Below are the code and all the weights of a small trained network. Each question names an input and a target symbol and asks about switching units off, where a switched-off unit gives its printed mean instead of its output.

import numpy as np


def w(rows, s, z=0):
    codes = np.array(rows[::2]) - 128.0
    scale = np.full(codes.shape[1], s)
    scale[-1] = z or s
    return codes * scale


def f(y):
    return np.maximum(y, 0)


def softmax(a):
    e = np.exp(a - a.max(-1, keepdims=True))
    return e / e.sum(-1, keepdims=True)


def log_softmax(a):
    a = a - a.max(-1, keepdims=True)
    return a - np.log(np.exp(a).sum(-1, keepdims=True))


def net(x, mask):
    ids = ['Ψαζλστφω'.index(c) for c in x.split()]
    T = len(ids)
    res = E[ids] + P[:T]
    r = res
    for j in range(3):
        rows = slice(2 * j, 2 * j + 2)
        q, k, v = (r @ M[0][rows].T for M in (Q, K, V))
        z = softmax(np.where(np.tri(T) > 0, q @ k.T / 2**0.5, -1e9)) @ v
        o = O[0][rows]
        res = res + np.where(mask[j], z, o[:, -1]) @ o[:, :-1]
    y = f(res @ A[0][:, :-1].T + A[0][:, -1])
    res = res + np.where(mask[3:27], y, B[0][:, -1]) @ B[0][:, :-1]
    return log_softmax(res[-1] @ U[:, :-1].T + U[:, -1])


Q, K, V, O, A, B = {}, {}, {}, {}, {}, {}
E = w([
[129,78,132],'Ψ',
[102,169,222],'α',
[93,76,221],'ζ',
[167,106,133],'λ',
[140,17,140],'σ',
[153,173,151],'τ',
[92,7,171],'φ',
[206,173,157],'ω',
],0.017)
P = w([
[87,125,2],'0',
[123,112,63],'1',
[136,75,156],'2',
[163,79,192],'3',
[188,113,227],'4',
[195,126,240],'5',
],0.0086)
Q[0] = w([
[105,51,255],'h1',
[163,68,164],'h1',
[230,86,148],'h2',
[214,142,129],'h2',
[109,123,241],'h3',
[58,137,138],'h3',
],0.013)
K[0] = w([
[106,249,153],'h1',
[50,169,138],'h1',
[126,132,189],'h2',
[155,125,149],'h2',
[182,126,146],'h3',
[118,158,80],'h3',
],0.019)
V[0] = w([
[112,117,186],'h1',
[21,158,160],'h1',
[122,166,167],'h2',
[178,70,162],'h2',
[7,129,124],'h3',
[130,134,209],'h3',
],0.018)
O[0] = w([
[128,78,238,190],'h1',
[81,116,174,197],'h1',
[40,98,110,148],'h2',
[116,249,142,255],'h2',
[32,198,120,7],'h3',
[69,83,140,204],'h3',
],0.011,0.0075)
A[0] = w([
[153,133,164,156],'n1',
[107,119,176,109],'n2',
[90,63,130,86],'n3',
[122,158,163,136],'n4',
[160,195,158,130],'n5',
[79,140,150,147],'n6',
[124,241,157,92],'n7',
[199,93,245,149],'n8',
[102,69,102,78],'n9',
[150,108,149,155],'n10',
[161,8,18,71],'n11',
[85,82,89,70],'n12',
[144,49,180,109],'n13',
[89,124,139,144],'n14',
[130,168,86,2],'n15',
[90,114,136,146],'n16',
[105,73,42,177],'n17',
[111,161,136,146],'n18',
[79,250,94,92],'n19',
[194,145,171,111],'n20',
[137,69,164,178],'n21',
[57,131,26,72],'n22',
[42,102,106,96],'n23',
[155,212,48,177],'n24',
],0.014,0.0089)
B[0] = w([
[108,140,121,167],'n1',
[133,120,141,176],'n2',
[119,108,129,156],'n3',
[122,114,118,154],'n4',
[62,120,113,150],'n5',
[142,90,113,159],'n6',
[112,84,134,142],'n7',
[125,151,94,252],'n8',
[123,184,145,135],'n9',
[141,115,82,161],'n10',
[191,91,129,147],'n11',
[149,124,150,133],'n12',
[153,154,146,201],'n13',
[124,110,122,151],'n14',
[116,218,174,131],'n15',
[103,126,114,152],'n16',
[197,150,62,138],'n17',
[122,114,113,137],'n18',
[112,33,124,138],'n19',
[116,91,160,172],'n20',
[137,147,116,192],'n21',
[19,164,2,132],'n22',
[161,117,145,147],'n23',
[82,172,158,160],'n24',
],0.014,0.035)
U = w([
[98,141,121,255],'Ψ',
[76,90,66,125],'α',
[168,95,205,65],'ζ',
[140,100,8,113],'λ',
[208,80,88,37],'σ',
[77,156,32,77],'τ',
[140,64,120,87],'φ',
[149,210,102,200],'ω',
],0.011,0.0049)

Each question gives the input, a string of symbols that net reads in full, and the target symbol t.
The units are the heads (2 rows each of Q, K, V and O) and the neurons (one row each of A and B). Each row of codes is followed by its name. A weight is (code - 128) times the scale printed after its matrix; where a second scale follows, it is the last column's (O, A, B and U).
mask holds one flag per unit, heads first, then neurons. A switched-off unit (its flag False) gives its mean, the last column of its rows in O or B, instead of its output. The means were averaged over made-up inputs and are rounded, as every weight is.
A unit's drop is (log p(t) with every unit on - log p(t) with that unit switched off) / (log p(t) with every unit on - log p(t) with every unit switched off).
The circuit of an input: a set's keep is (log p(t) with only the set's units on - log p(t) with every unit switched off) / (log p(t) with every unit on - log p(t) with every unit switched off). Starting from the 12 units with the biggest drops (on a tie, the unit counted first), units are removed one at a time, each time the one whose removal leaves the highest keep (on an exact tie, the one counted first), for as long as the keep stays at least 0.8.
units of the circuit, in order: the units of the circuit, biggest drop first
unit that matters most: the unit with the biggest drop
k most important neurons: the k neurons with the biggest drops, biggest first
which heads matter: for each layer, one digit per head in row order, 1 if its drop is at least 0.15 and else 0, layers parted by /
input ω ω φ ω α φ, target ω: unit that matters most	n8
input ω ω τ, target σ: units of the circuit, in order	(h2, h3, h1, n11)
input λ λ φ ζ, target α: 3 most important neurons	(n5, n7, n13)
input ω ω σ ω Ψ, target σ: which heads matter	101
input λ ω σ, target σ: which heads matter	101
input ω σ σ φ λ, target α: which heads matter	010
input ω Ψ τ ω ζ, target σ: units of the circuit, in order	(h3, h1)
input φ Ψ ω σ, target σ: units of the circuit, in order	(h1, n11)
input ζ ω ω α σ, target ω: units of the circuit, in order	(n8, n13, h1)
input σ τ φ φ Ψ, target α: which heads matter	011
input ω λ ζ φ, target ω: which heads matter	010
input Ψ τ ω λ, target σ: 2 most important neurons	(n11, n24)
input ζ φ φ τ, target α: which heads matter	011
input σ ζ ω ζ λ Ψ, target ω: units of the circuit, in order	(h2)
input λ φ φ λ, target α: which heads matter	011
input σ ω α, target ω: units of the circuit, in order	(n8, h3, n13, h1)
input Ψ α α τ ω φ, target σ: units of the circuit, in order	(h3, n11)
input τ α α φ, target ζ: units of the circuit, in order	(n13, h1)
input ω σ σ, target Ψ: which heads matter	111
input ω Ψ λ Ψ, target ω: units of the circuit, in order	(h2, n24, h1)
input φ λ τ λ ζ, target ω: 2 most important neurons	(n8, n19)
input λ ω λ, target σ: units of the circuit, in order	(n11, h3, h1)
input ζ α ζ, target ζ: unit that matters most	n23
input Ψ Ψ σ α ω σ, target ω: which heads matter	101
input ω Ψ ω φ φ Ψ, target α: which heads matter	110
input Ψ φ φ τ, target α: which heads matter	011
input α α Ψ, target ζ: unit that matters most	h3
